Below are the code and all the weights of a small trained network. Each question names an input and a class and asks about switching units off, where a switched-off unit gives its printed mean instead of its output.

import numpy as np


def w(rows, s, z=0):
    codes = np.array(rows[::2]) - 128.0
    scale = np.full(codes.shape[1], s)
    scale[-1] = z or s
    return codes * scale


def norm(h):
    return h / np.sqrt((h * h).mean(-1, keepdims=True) + 1e-5)


def f(y):
    return np.maximum(y, 0)


def log_softmax(a):
    a = a - a.max(-1, keepdims=True)
    return a - np.log(np.exp(a).sum(-1, keepdims=True))


def net(x, mask):
    res = np.array(x, float).reshape(1, 5) / 4 @ E
    u = 0
    for l in range(3):
        y = f(norm(res) @ A[l][:, :-1].T + A[l][:, -1])
        res = res + np.where(mask[u : u + 9], y, B[l][:, -1]) @ B[l][:, :-1]
        u += 9
    return log_softmax(norm(res)[-1] @ U[:, :-1].T + U[:, -1])


A, B = {}, {}
E = w([
[85,58,36,136,89],'x0',
[88,61,141,2,169],'x1',
[173,55,123,213,169],'x2',
[203,107,103,86,158],'x3',
[181,87,170,36,55],'x4',
],0.0036)
A[0] = w([
[102,43,150,201,151,119],'L0N0',
[191,66,116,133,238,2],'L0N1',
[86,132,198,112,37,102],'L0N2',
[124,129,168,200,85,53],'L0N3',
[115,122,178,223,53,53],'L0N4',
[29,113,65,116,144,61],'L0N5',
[169,253,166,132,150,16],'L0N6',
[25,101,143,36,183,100],'L0N7',
[194,120,143,183,143,126],'L0N8',
],0.0049,0.0032)
B[0] = w([
[99,117,125,80,153,223],'L0N0',
[201,82,93,204,222,191],'L0N1',
[145,115,99,67,202,206],'L0N2',
[32,88,214,185,187,173],'L0N3',
[109,2,192,199,100,202],'L0N4',
[22,112,57,94,156,190],'L0N5',
[169,245,220,99,128,204],'L0N6',
[13,89,186,53,135,252],'L0N7',
[47,78,203,84,139,226],'L0N8',
],0.0047,0.0022)
A[1] = w([
[93,178,3,191,91,31],'L1N0',
[173,117,105,93,86,55],'L1N1',
[134,234,242,92,126,52],'L1N2',
[109,164,56,180,171,101],'L1N3',
[189,101,116,121,197,37],'L1N4',
[122,205,100,91,125,115],'L1N5',
[88,149,15,171,135,52],'L1N6',
[169,114,100,80,85,26],'L1N7',
[147,99,201,104,173,250],'L1N8',
],0.0074,0.0023)
B[1] = w([
[157,95,254,67,126,174],'L1N0',
[147,163,82,172,39,144],'L1N1',
[165,173,161,114,167,235],'L1N2',
[149,90,170,77,117,178],'L1N3',
[125,95,58,175,172,167],'L1N4',
[120,115,130,183,132,160],'L1N5',
[157,77,185,91,136,177],'L1N6',
[155,97,111,136,78,146],'L1N7',
[176,130,77,157,130,255],'L1N8',
],0.009,0.0051)
A[2] = w([
[178,124,67,112,2,5],'L2N0',
[96,114,165,72,181,111],'L2N1',
[97,70,108,110,104,250],'L2N2',
[109,123,163,132,75,51],'L2N3',
[120,156,153,65,92,162],'L2N4',
[78,120,133,201,94,56],'L2N5',
[147,215,112,152,115,68],'L2N6',
[154,128,79,107,82,3],'L2N7',
[200,142,169,156,134,205],'L2N8',
],0.0096,0.0026)
B[2] = w([
[164,139,72,152,2,161],'L2N0',
[149,118,65,75,84,207],'L2N1',
[100,242,157,194,124,221],'L2N2',
[145,52,140,101,194,143],'L2N3',
[173,111,81,208,176,186],'L2N4',
[32,112,141,225,115,148],'L2N5',
[134,243,222,189,136,169],'L2N6',
[145,135,157,148,26,142],'L2N7',
[67,164,98,112,93,254],'L2N8',
],0.0063,0.0059)
U = w([
[165,232,173,143,165,179],'0',
[175,158,78,38,155,50],'1',
[63,106,153,210,119,145],'2',
[167,138,73,135,34,244],'3',
[174,77,50,180,195,155],'4',
[124,101,97,88,158,2],'5',
[128,69,203,91,116,133],'6',
[5,128,64,90,118,135],'7',
],0.023,0.0028)

Each question gives the input, the list of numbers given to net, and the class t.
The units are the neurons (one row each of A and B). Each row of codes is followed by its name. A weight is (code - 128) times the scale printed after its matrix; where a second scale follows, it is the last column's (A, B and U).
mask holds one flag per neuron, layer by layer. A switched-off neuron (its flag False) gives its mean, the last column of its row in B, instead of its output. The means were averaged over made-up inputs and are rounded, as every weight is.
A unit's drop is (log p(t) with every unit on - log p(t) with that unit switched off) / (log p(t) with every unit on - log p(t) with every unit switched off).
The circuit of an input: a set's keep is (log p(t) with only the set's units on - log p(t) with every unit switched off) / (log p(t) with every unit on - log p(t) with every unit switched off). Starting from the 12 units with the biggest drops (on a tie, the unit counted first), units are removed one at a time, each time the one whose removal leaves the highest keep (on an exact tie, the one counted first), for as long as the keep stays at least 0.8.
units of the circuit, in order: the units of the circuit, biggest drop first
unit that matters most: the unit with the biggest drop
k most important neurons: the k neurons with the biggest drops, biggest first
k most important neurons of layer l: the k neurons of layer l with the biggest drops, biggest first
drop of u: that unit's drop, to one decimal
input [-5,6,3,7,7], class 3: unit that matters most : L1N1
input [7,0,-1,-6,-2], class 6: units of the circuit, in order : [L1N0, L1N6]
input [2,-7,-4,-5,-2], class 6: units of the circuit, in order : [L1N0, L2N2]
input [3,8,-6,5,2], class 7: units of the circuit, in order : [L0N7, L1N2]
input [0,7,8,6,8], class 4: units of the circuit, in order : [L1N4, L0N1]
input [6,-7,4,5,0], class 6: units of the circuit, in order : [L1N0, L1N6]
input [2,7,4,2,2], class 4: 2 most important neurons : [L2N8, L0N1]
input [2,3,3,-2,3], class 3: 2 most important neurons of layer 2 : [L2N8, L2N6]
input [-4,-6,6,-1,8], class 2: 4 most important neurons of layer 0 : [L0N4, L0N3, L0N8, L0N6]
input [-5,5,8,-8,-3], class 4: 2 most important neurons of layer 0 : [L0N0, L0N1]
input [1,2,1,0,-5], class 5: 2 most important neurons of layer 2 : [L2N1, L2N8]
input [2,7,-6,5,1], class 7: 4 most important neurons : [L0N7, L1N2, L0N6, L1N0]
input [-2,6,4,0,5], class 3: 4 most important neurons of layer 1 : [L1N2, L1N8, L1N0, L1N6]
input [0,3,8,2,7], class 4: units of the circuit, in order : [L1N4]
input [-1,-2,-1,1,4], class 3: 2 most important neurons of layer 1 : [L1N7, L1N1]
input [-6,4,-3,2,6], class 1: 2 most important neurons of layer 0 : [L0N7, L0N6]
input [4,-3,4,-7,-6], class 6: 4 most important neurons of layer 1 : [L1N0, L1N6, L1N3, L1N8]
input [-8,5,6,-2,2], class 4: 2 most important neurons of layer 1 : [L1N8, L1N4]
input [7,6,-3,3,3], class 3: 2 most important neurons of layer 2 : [L2N0, L2N8]
input [7,0,7,1,-2], class 6: unit that matters most : L1N6
input [8,0,-5,-7,-3], class 6: 2 most important neurons of layer 1 : [L1N0, L1N6]
input [6,1,0,8,-3], class 5: drop of L1N0 : 0.2
